Below are the code and all the weights of a small trained network. Each question names an input and a class and asks about switching units off, where a switched-off unit gives its printed mean instead of its output.

import numpy as np


def w(rows, s, z=0):
    codes = np.array(rows[::2]) - 128.0
    scale = np.full(codes.shape[1], s)
    scale[-1] = z or s
    return codes * scale


def f(y):
    return np.maximum(y, 0)


def log_softmax(a):
    a = a - a.max(-1, keepdims=True)
    return a - np.log(np.exp(a).sum(-1, keepdims=True))


def net(x, mask):
    res = np.array(x, float).reshape(1, 3) / 4 @ E
    y = f(res @ A[0][:, :-1].T + A[0][:, -1])
    res = res + np.where(mask, y, B[0][:, -1]) @ B[0][:, :-1]
    return log_softmax(res[-1] @ U[:, :-1].T + U[:, -1])


A, B = {}, {}
E = w([
[88,35,184],'x0',
[6,137,78],'x1',
[171,51,40],'x2',
],0.012)
A[0] = w([
[165,109,162,96],'neuron 0',
[118,181,154,90],'neuron 1',
[173,131,196,95],'neuron 2',
[128,135,124,244],'neuron 3',
[125,185,147,113],'neuron 4',
[120,222,168,119],'neuron 5',
[156,204,74,45],'neuron 6',
[152,192,69,80],'neuron 7',
[77,207,39,112],'neuron 8',
[164,173,122,129],'neuron 9',
[91,134,97,83],'neuron 10',
[167,123,174,98],'neuron 11',
[34,144,94,94],'neuron 12',
[120,148,148,103],'neuron 13',
[131,136,123,79],'neuron 14',
[222,148,166,153],'neuron 15',
[113,86,157,250],'neuron 16',
[164,102,9,66],'neuron 17',
[93,165,254,88],'neuron 18',
[59,142,114,83],'neuron 19',
[193,167,127,104],'neuron 20',
[55,84,137,118],'neuron 21',
[101,174,178,96],'neuron 22',
[125,41,120,97],'neuron 23',
[98,130,108,93],'neuron 24',
[130,139,119,254],'neuron 25',
[153,83,67,96],'neuron 26',
[98,43,181,7],'neuron 27',
[195,139,143,74],'neuron 28',
[100,164,212,97],'neuron 29',
[93,103,210,90],'neuron 30',
],0.019,0.012)
B[0] = w([
[156,62,142,173],'neuron 0',
[176,113,91,169],'neuron 1',
[120,72,158,194],'neuron 2',
[23,165,113,220],'neuron 3',
[155,138,95,174],'neuron 4',
[148,134,72,215],'neuron 5',
[216,247,192,187],'neuron 6',
[173,185,162,193],'neuron 7',
[153,82,187,246],'neuron 8',
[123,144,143,180],'neuron 9',
[142,80,132,168],'neuron 10',
[118,74,148,178],'neuron 11',
[145,70,148,242],'neuron 12',
[123,125,118,149],'neuron 13',
[113,122,122,128],'neuron 14',
[110,97,146,246],'neuron 15',
[77,205,147,245],'neuron 16',
[184,126,77,231],'neuron 17',
[157,125,82,253],'neuron 18',
[141,92,144,201],'neuron 19',
[148,100,165,190],'neuron 20',
[168,74,178,221],'neuron 21',
[130,102,92,191],'neuron 22',
[230,175,114,198],'neuron 23',
[140,87,130,158],'neuron 24',
[15,197,130,227],'neuron 25',
[133,103,41,198],'neuron 26',
[233,235,170,191],'neuron 27',
[139,64,137,182],'neuron 28',
[167,128,93,216],'neuron 29',
[195,184,113,207],'neuron 30',
],0.014,0.015)
U = w([
[164,141,4,126],'0',
[159,198,191,128],'1',
[137,58,204,172],'2',
[44,199,127,248],'3',
[80,127,103,68],'4',
[83,122,99,52],'5',
[74,130,95,56],'6',
[80,122,102,48],'7',
],0.017,0.012)

Each question gives the input, the list of numbers given to net, and the class t.
The units are the neurons (one row each of A and B). Each row of codes is followed by its name. A weight is (code - 128) times the scale printed after its matrix; where a second scale follows, it is the last column's (A, B and U).
mask holds one flag per neuron, in row order. A switched-off neuron (its flag False) gives its mean, the last column of its row in B, instead of its output. The means were averaged over made-up inputs and are rounded, as every weight is.
A unit's drop is (log p(t) with every unit on - log p(t) with that unit switched off) / (log p(t) with every unit on - log p(t) with every unit switched off).
The circuit of an input: a set's keep is (log p(t) with only the set's units on - log p(t) with every unit switched off) / (log p(t) with every unit on - log p(t) with every unit switched off). Starting from the 12 units with the biggest drops (on a tie, the unit counted first), units are removed one at a time, each time the one whose removal leaves the highest keep (on an exact tie, the one counted first), for as long as the keep stays at least 0.8.
circuit, biggest first: the units of the circuit, biggest drop first
unit that matters most: the unit with the biggest drop
k most important neurons: the k neurons with the biggest drops, biggest first
drop of u: that unit's drop, to one decimal
input [-4,6,-6], class 0: 2 most important neurons	(neuron 5; neuron 4)
input [0,-6,-5], class 2: unit that matters most	neuron 2
input [-8,-2,7], class 1: 3 most important neurons	(neuron 6; neuron 7; neuron 18)
input [8,-5,7], class 1: 2 most important neurons	(neuron 27; neuron 16)
input [1,-4,-4], class 0: circuit, biggest first	(neuron 8; neuron 18)
input [-5,-7,6], class 2: 3 most important neurons	(neuron 20; neuron 15; neuron 28)
input [-8,7,6], class 1: 3 most important neurons	(neuron 6; neuron 8; neuron 7)
input [-4,0,2], class 1: 3 most important neurons	(neuron 6; neuron 16; neuron 7)
input [-6,-6,5], class 1: 2 most important neurons	(neuron 6; neuron 7)
input [5,-3,5], class 0: 4 most important neurons	(neuron 26; neuron 6; neuron 8; neuron 7)
input [6,-6,3], class 1: 2 most important neurons	(neuron 27; neuron 23)
input [1,7,-7], class 0: 2 most important neurons	(neuron 18; neuron 5)
input [-2,-5,-5], class 0: 2 most important neurons	(neuron 5; neuron 8)
input [-3,5,4], class 2: circuit, biggest first	(neuron 8)
input [-3,3,2], class 3: drop of neuron 21	0.2
input [8,3,-3], class 1: drop of neuron 6	0.0
input [3,1,-4], class 0: drop of neuron 18	0.2
